Here is a tiny trained network, its code and every weight. The questions are about switching its units off for an input and a class, where a switched-off unit gives its printed mean instead of its output.

import numpy as np


def w(rows, s, z=0):
    codes = np.array(rows[::2]) - 128.0
    scale = np.full(codes.shape[1], s)
    scale[-1] = z or s
    return codes * scale


def f(y):
    return np.maximum(y, 0)


def log_softmax(a):
    a = a - a.max(-1, keepdims=True)
    return a - np.log(np.exp(a).sum(-1, keepdims=True))


def net(x, mask):
    res = np.array(x, float).reshape(1, 7) / 4 @ E
    y = f(res @ A[0][:, :-1].T + A[0][:, -1])
    res = res + np.where(mask, y, B[0][:, -1]) @ B[0][:, :-1]
    return log_softmax(res[-1] @ U[:, :-1].T + U[:, -1])


A, B = {}, {}
E = w([
[110,114,207,46,111,134,179,67,139,140,99],'x0',
[132,217,162,177,147,136,145,133,67,98,62],'x1',
[149,129,112,168,129,107,78,162,82,98,74],'x2',
[186,136,128,107,104,75,155,140,180,114,150],'x3',
[139,150,116,169,179,230,130,103,106,132,133],'x4',
[95,154,139,127,118,110,246,224,125,118,117],'x5',
[113,75,129,123,49,116,155,100,142,38,201],'x6',
],0.012)
A[0] = w([
[140,121,31,208,192,152,74,174,153,97,141,4],'n0',
[71,99,139,89,139,166,200,106,110,176,157,102],'n1',
[118,131,97,179,148,244,123,58,157,98,191,135],'n2',
[73,226,147,211,125,114,205,174,87,28,51,149],'n3',
[87,103,205,41,112,154,190,87,113,91,110,197],'n4',
[124,186,93,160,197,152,103,138,112,196,54,85],'n5',
[166,218,130,167,203,164,110,176,59,192,86,125],'n6',
[150,193,121,177,254,167,117,176,97,195,78,186],'n7',
[112,88,97,220,78,121,150,229,100,90,131,51],'n8',
],0.0083,0.0029)
B[0] = w([
[100,54,132,131,91,50,138,143,152,110,21,191],'n0',
[95,189,217,20,52,110,143,150,244,210,154,171],'n1',
[124,60,65,212,180,163,76,9,46,128,165,196],'n2',
[77,200,146,167,114,168,90,73,221,244,131,237],'n3',
[38,102,140,214,106,50,176,87,169,61,40,204],'n4',
[195,82,68,106,107,99,186,134,41,181,197,222],'n5',
[182,79,166,51,36,90,215,185,51,156,140,245],'n6',
[192,80,188,51,2,71,202,103,26,140,221,253],'n7',
[70,73,80,178,177,84,140,33,178,66,58,183],'n8',
],0.0081,0.016)
U = w([
[95,118,38,213,215,157,61,68,103,159,127,146],'0',
[213,105,116,86,116,113,180,161,103,123,236,166],'1',
[113,235,208,84,120,141,132,124,165,206,156,220],'2',
[58,133,135,74,245,211,120,183,146,170,186,3],'3',
[87,74,166,114,120,83,184,122,116,80,86,72],'4',
],0.011,0.0059)

Each question gives the input, the list of numbers given to net, and the class t.
The units are the neurons (one row each of A and B). Each row of codes is followed by its name. A weight is (code - 128) times the scale printed after its matrix; where a second scale follows, it is the last column's (A, B and U).
mask holds one flag per neuron, in row order. A switched-off neuron (its flag False) gives its mean, the last column of its row in B, instead of its output. The means were averaged over made-up inputs and are rounded, as every weight is.
A unit's drop is (log p(t) with every unit on - log p(t) with that unit switched off) / (log p(t) with every unit on - log p(t) with every unit switched off).
The circuit of an input: a set's keep is (log p(t) with only the set's units on - log p(t) with every unit switched off) / (log p(t) with every unit on - log p(t) with every unit switched off). Starting from all 9 units, units are removed one at a time, each time the one whose removal leaves the highest keep (on an exact tie, the one counted first), for as long as the keep stays at least 0.8.
circuit, biggest first: the units of the circuit, biggest drop first
most important unit: the unit with the biggest drop
top k neurons: the k neurons with the biggest drops, biggest first
drop when u is switched off: that unit's drop, to one decimal
input [-3,3,-3,3,-4,1,7], class 4: most important unit : n2
input [4,-5,-8,-1,7,-2,-7], class 1: top 2 neurons : [n3; n2]
input [-6,-6,-2,-2,-2,3,1], class 4: top 3 neurons : [n3; n2; n0]
input [3,4,-7,8,-2,2,-1], class 2: top 2 neurons : [n0; n8]
input [-6,5,-6,-2,-6,0,1], class 0: top 4 neurons : [n7; n6; n1; n8]
input [-1,-1,-3,2,-8,2,-1], class 4: top 2 neurons : [n3; n7]
input [7,-6,-2,-7,6,-4,-5], class 1: top 3 neurons : [n3; n2; n5]
input [0,5,-8,7,0,-1,4], class 2: top 2 neurons : [n0; n8]
input [7,3,-2,3,6,4,5], class 2: top 2 neurons : [n1; n3]
input [1,8,1,-7,6,7,0], class 2: top 2 neurons : [n3; n1]
input [6,-8,1,-1,0,0,3], class 4: top 2 neurons : [n4; n3]
input [-3,-8,5,1,-5,-2,0], class 4: top 2 neurons : [n2; n3]
input [-3,8,-3,2,-6,8,1], class 2: drop when n7 is switched off : 0.0
input [-1,2,-6,5,3,2,4], class 4: drop when n4 is switched off : 0.4
input [6,-7,-5,-5,8,6,-1], class 2: circuit, biggest first : [n1]
input [-2,8,3,-1,-5,0,0], class 2: drop when n3 is switched off : 1.3
